Here is a tiny trained network, its code and every weight. The questions are about switching its units off for an input and a class, where a switched-off unit gives its printed mean instead of its output.

import numpy as np


def w(rows, s, z=0):
    codes = np.array(rows[::2]) - 128.0
    scale = np.full(codes.shape[1], s)
    scale[-1] = z or s
    return codes * scale


def f(y):
    return y / 2 * (1 + np.tanh(0.7978845608 * (y + 0.044715 * y**3)))


def log_softmax(a):
    a = a - a.max(-1, keepdims=True)
    return a - np.log(np.exp(a).sum(-1, keepdims=True))


def net(x, mask):
    res = np.array(x, float).reshape(1, 2) / 4 @ E
    y = f(res @ A[0][:, :-1].T + A[0][:, -1])
    res = res + np.where(mask, y, B[0][:, -1]) @ B[0][:, :-1]
    return log_softmax(res[-1] @ U[:, :-1].T + U[:, -1])


A, B = {}, {}
E = w([
[89,180,93,169,104,134,44,115,174],'x0',
[109,180,113,125,96,249,173,132,92],'x1',
],0.017)
A[0] = w([
[123,113,131,136,146,100,127,128,121,119],'n0',
[134,114,106,107,112,126,111,142,113,110],'n1',
[138,111,130,128,109,129,156,133,141,113],'n2',
[115,123,127,143,150,131,142,141,113,181],'n3',
[115,100,129,126,116,104,159,133,138,224],'n4',
[141,109,133,123,130,80,78,134,134,93],'n5',
[118,108,121,131,138,79,147,111,132,129],'n6',
[115,171,132,150,124,202,83,120,137,189],'n7',
[134,102,126,129,112,97,135,121,141,149],'n8',
[109,167,117,144,122,127,5,124,143,202],'n9',
[122,139,105,120,118,168,112,128,125,68],'n10',
[133,143,120,111,127,131,120,142,129,55],'n11',
[138,120,134,121,119,86,118,147,130,193],'n12',
[133,125,118,102,124,117,119,137,133,64],'n13',
[130,148,129,136,129,121,118,136,144,4],'n14',
[130,151,124,108,125,151,99,138,122,56],'n15',
[139,113,108,126,132,126,151,148,120,165],'n16',
[131,105,135,121,129,148,214,126,118,136],'n17',
],0.029,0.005)
B[0] = w([
[85,84,201,168,112,147,116,141,108,158],'n0',
[118,140,122,147,131,124,137,115,153,127],'n1',
[122,133,107,71,128,116,124,119,145,143],'n2',
[143,101,172,112,90,159,128,115,46,140],'n3',
[153,135,106,104,153,129,155,89,65,159],'n4',
[230,180,20,130,212,68,105,91,152,197],'n5',
[52,150,139,153,153,72,157,184,200,172],'n6',
[57,123,142,123,42,117,90,211,105,219],'n7',
[79,89,196,166,125,134,119,142,123,163],'n8',
[153,114,122,188,18,253,120,154,114,253],'n9',
[55,123,131,144,87,85,117,165,145,167],'n10',
[120,148,112,132,139,126,120,149,157,129],'n11',
[73,107,159,140,103,107,156,192,67,173],'n12',
[119,93,157,168,108,159,110,131,134,134],'n13',
[116,165,100,112,119,125,129,146,160,139],'n14',
[84,113,137,144,109,111,80,144,149,150],'n15',
[109,152,124,99,114,131,144,76,117,151],'n16',
[201,144,135,68,148,142,200,103,185,196],'n17',
],0.042,0.037)
U = w([
[143,56,246,106,83,212,87,40,66,94],'0',
[112,95,204,128,140,129,96,96,170,3],'1',
[126,135,123,168,138,100,114,169,115,114],'2',
[115,164,75,120,33,154,35,148,133,209],'3',
[74,138,161,105,166,61,125,130,113,123],'4',
[126,151,193,50,97,114,168,118,170,83],'5',
[229,152,135,86,171,136,144,39,129,104],'6',
],0.012,0.0025)

Each question gives the input, the list of numbers given to net, and the class t.
The units are the neurons (one row each of A and B). Each row of codes is followed by its name. A weight is (code - 128) times the scale printed after its matrix; where a second scale follows, it is the last column's (A, B and U).
mask holds one flag per neuron, in row order. A switched-off neuron (its flag False) gives its mean, the last column of its row in B, instead of its output. The means were averaged over made-up inputs and are rounded, as every weight is.
A unit's drop is (log p(t) with every unit on - log p(t) with that unit switched off) / (log p(t) with every unit on - log p(t) with every unit switched off).
The circuit of an input: a set's keep is (log p(t) with only the set's units on - log p(t) with every unit switched off) / (log p(t) with every unit on - log p(t) with every unit switched off). Starting from the 12 units with the biggest drops (on a tie, the unit counted first), units are removed one at a time, each time the one whose removal leaves the highest keep (on an exact tie, the one counted first), for as long as the keep stays at least 0.8.
circuit, biggest first: the units of the circuit, biggest drop first
unit that matters most: the unit with the biggest drop
top k neurons: the k neurons with the biggest drops, biggest first
drop of u: that unit's drop, to one decimal
input [1,-3], class 2: top 2 neurons -> [n7 n9]
input [1,-4], class 2: unit that matters most -> n7
input [-3,8], class 5: top 2 neurons -> [n17 n9]
input [-6,-4], class 4: top 2 neurons -> [n9 n6]
input [-2,4], class 5: top 2 neurons -> [n9 n5]
input [-5,-1], class 5: top 2 neurons -> [n5 n9]
input [-7,-4], class 5: top 2 neurons -> [n17 n6]
input [-2,0], class 6: top 2 neurons -> [n9 n7]
input [-5,-2], class 5: top 2 neurons -> [n9 n5]
input [-7,-5], class 4: drop of n6 -> 0.1
input [-2,-7], class 4: drop of n9 -> 0.4
input [-4,5], class 5: drop of n5 -> 0.6
input [-4,-8], class 4: drop of n9 -> 0.3
input [-4,8], class 5: circuit, biggest first -> [n17]
